Below is a small trained network, with its code and all its weights. Each question gives an input and a class and asks what happens when units are switched off, that is, made to give their printed mean instead of their output.

import numpy as np


def w(rows, s, z=0):
    codes = np.array(rows[::2]) - 128.0
    scale = np.full(codes.shape[1], s)
    scale[-1] = z or s
    return codes * scale


def norm(h):
    return h / np.sqrt((h * h).mean(-1, keepdims=True) + 1e-5)


def f(y):
    return y / 2 * (1 + np.tanh(0.7978845608 * (y + 0.044715 * y**3)))


def log_softmax(a):
    a = a - a.max(-1, keepdims=True)
    return a - np.log(np.exp(a).sum(-1, keepdims=True))


def net(x, mask):
    res = np.array(x, float).reshape(1, 2) / 4 @ E
    u = 0
    for l in range(2):
        y = f(norm(res) @ A[l][:, :-1].T + A[l][:, -1])
        res = res + np.where(mask[u : u + 14], y, B[l][:, -1]) @ B[l][:, :-1]
        u += 14
    return log_softmax(norm(res)[-1] @ U[:, :-1].T + U[:, -1])


A, B = {}, {}
E = w([
[103,159,89,181,51,170,72,161,129],'x0',
[126,137,135,151,167,95,69,161,6],'x1',
],0.017)
A[0] = w([
[161,52,202,186,90,106,118,143,139,218],'0.n0',
[137,121,143,147,126,118,120,128,115,128],'0.n1',
[127,119,145,121,115,126,119,126,148,135],'0.n2',
[104,201,70,67,195,159,112,157,147,171],'0.n3',
[132,135,125,115,116,105,118,127,113,133],'0.n4',
[124,107,147,168,115,141,114,138,133,136],'0.n5',
[78,179,79,110,195,159,131,134,139,168],'0.n6',
[110,161,100,84,123,145,139,109,125,103],'0.n7',
[113,136,109,117,134,136,133,133,125,3],'0.n8',
[98,183,83,86,166,156,114,93,124,155],'0.n9',
[144,134,125,114,105,119,128,116,137,110],'0.n10',
[173,3,250,229,89,137,130,119,125,96],'0.n11',
[115,190,68,21,106,86,104,117,122,179],'0.n12',
[122,93,162,153,158,135,131,137,139,116],'0.n13',
],0.015,0.0063)
B[0] = w([
[135,126,127,128,118,145,147,108,114,252],'0.n0',
[122,88,140,147,111,126,134,113,159,171],'0.n1',
[121,104,128,153,135,126,124,124,117,164],'0.n2',
[132,129,130,131,123,135,138,114,121,177],'0.n3',
[121,106,137,146,118,127,134,115,148,166],'0.n4',
[134,136,104,85,145,119,131,107,124,230],'0.n5',
[133,128,129,129,122,135,138,118,121,174],'0.n6',
[134,103,137,143,121,109,109,119,116,136],'0.n7',
[104,149,189,85,145,64,5,226,187,77],'0.n8',
[130,130,129,132,127,134,134,120,125,156],'0.n9',
[126,101,133,144,130,126,115,124,116,139],'0.n10',
[128,143,112,122,130,121,107,120,135,110],'0.n11',
[125,129,129,136,128,140,137,111,123,188],'0.n12',
[120,148,94,102,115,142,115,122,119,152],'0.n13',
],0.031,0.0033)
A[1] = w([
[124,124,181,149,148,105,66,160,71,61],'1.n0',
[151,113,168,67,235,63,130,151,154,40],'1.n1',
[144,119,148,98,152,130,121,132,131,52],'1.n2',
[122,120,159,71,173,102,128,141,136,89],'1.n3',
[98,152,110,126,96,140,86,146,143,121],'1.n4',
[137,96,141,150,153,87,76,156,84,226],'1.n5',
[143,122,134,159,107,151,118,140,128,78],'1.n6',
[109,133,129,119,146,129,118,125,96,135],'1.n7',
[135,120,123,141,125,149,154,105,114,145],'1.n8',
[116,108,175,121,97,120,112,156,250,170],'1.n9',
[105,171,90,137,60,151,29,178,153,75],'1.n10',
[138,110,145,144,156,118,101,161,111,192],'1.n11',
[142,118,57,126,155,95,122,138,132,89],'1.n12',
[133,161,116,117,80,130,81,144,129,5],'1.n13',
],0.021,0.0022)
B[1] = w([
[220,52,148,202,82,153,117,157,145,185],'1.n0',
[58,223,73,33,153,105,130,76,91,182],'1.n1',
[44,162,121,168,98,119,99,88,121,135],'1.n2',
[24,145,101,146,105,110,90,87,98,155],'1.n3',
[104,112,186,77,214,58,157,94,76,178],'1.n4',
[177,93,149,173,99,223,149,164,157,186],'1.n5',
[154,133,161,51,206,90,190,105,142,165],'1.n6',
[154,96,135,120,111,124,166,126,252,163],'1.n7',
[115,149,143,132,135,97,76,186,131,253],'1.n8',
[228,35,174,242,92,185,100,190,93,168],'1.n9',
[41,205,81,51,159,85,140,70,126,238],'1.n10',
[164,89,169,142,135,86,143,142,170,144],'1.n11',
[104,111,206,129,180,77,156,135,157,127],'1.n12',
[48,164,106,112,106,138,100,82,93,173],'1.n13',
],0.015,0.012)
U = w([
[62,161,87,67,153,111,158,1,66,99],'0',
[240,11,157,219,85,208,166,103,127,255],'1',
[161,156,140,125,159,57,59,243,124,39],'2',
],0.013,0.0023)

Each question gives the input, the list of numbers given to net, and the class t.
The units are the neurons (one row each of A and B). Each row of codes is followed by its name. A weight is (code - 128) times the scale printed after its matrix; where a second scale follows, it is the last column's (A, B and U).
mask holds one flag per neuron, layer by layer. A switched-off neuron (its flag False) gives its mean, the last column of its row in B, instead of its output. The means were averaged over made-up inputs and are rounded, as every weight is.
A unit's drop is (log p(t) with every unit on - log p(t) with that unit switched off) / (log p(t) with every unit on - log p(t) with every unit switched off).
The circuit of an input: a set's keep is (log p(t) with only the set's units on - log p(t) with every unit switched off) / (log p(t) with every unit on - log p(t) with every unit switched off). Starting from the 12 units with the biggest drops (on a tie, the unit counted first), units are removed one at a time, each time the one whose removal leaves the highest keep (on an exact tie, the one counted first), for as long as the keep stays at least 0.8.
units of the circuit, in order: the units of the circuit, biggest drop first
unit that matters most: the unit with the biggest drop
top k neurons: the k neurons with the biggest drops, biggest first
top k neurons in layer l: the k neurons of layer l with the biggest drops, biggest first
drop of u: that unit's drop, to one decimal
input [-2,-1], class 2: top 2 neurons -> [1.n10 1.n8]
input [-6,8], class 1: top neuron -> [1.n0]
input [-1,1], class 2: units of the circuit, in order -> [1.n8 1.n10]
input [-3,3], class 2: top 2 neurons -> [0.n5 1.n10]
input [3,0], class 2: top 2 neurons in layer 1 -> [1.n10 1.n1]
input [-6,-7], class 1: top 2 neurons in layer 1 -> [1.n9 1.n10]
input [7,8], class 1: top 4 neurons -> [1.n0 1.n5 0.n13 1.n1]
input [3,-3], class 2: top 2 neurons in layer 0 -> [0.n1 0.n13]
input [3,2], class 2: top 2 neurons -> [1.n10 0.n13]
input [-2,2], class 2: top 2 neurons -> [1.n8 1.n10]
input [0,2], class 2: drop of 1.n1 -> 0.1
input [-1,-1], class 2: drop of 1.n8 -> 0.2
input [1,-4], class 1: drop of 1.n10 -> 1.3
input [-4,5], class 1: unit that matters most -> 0.n5
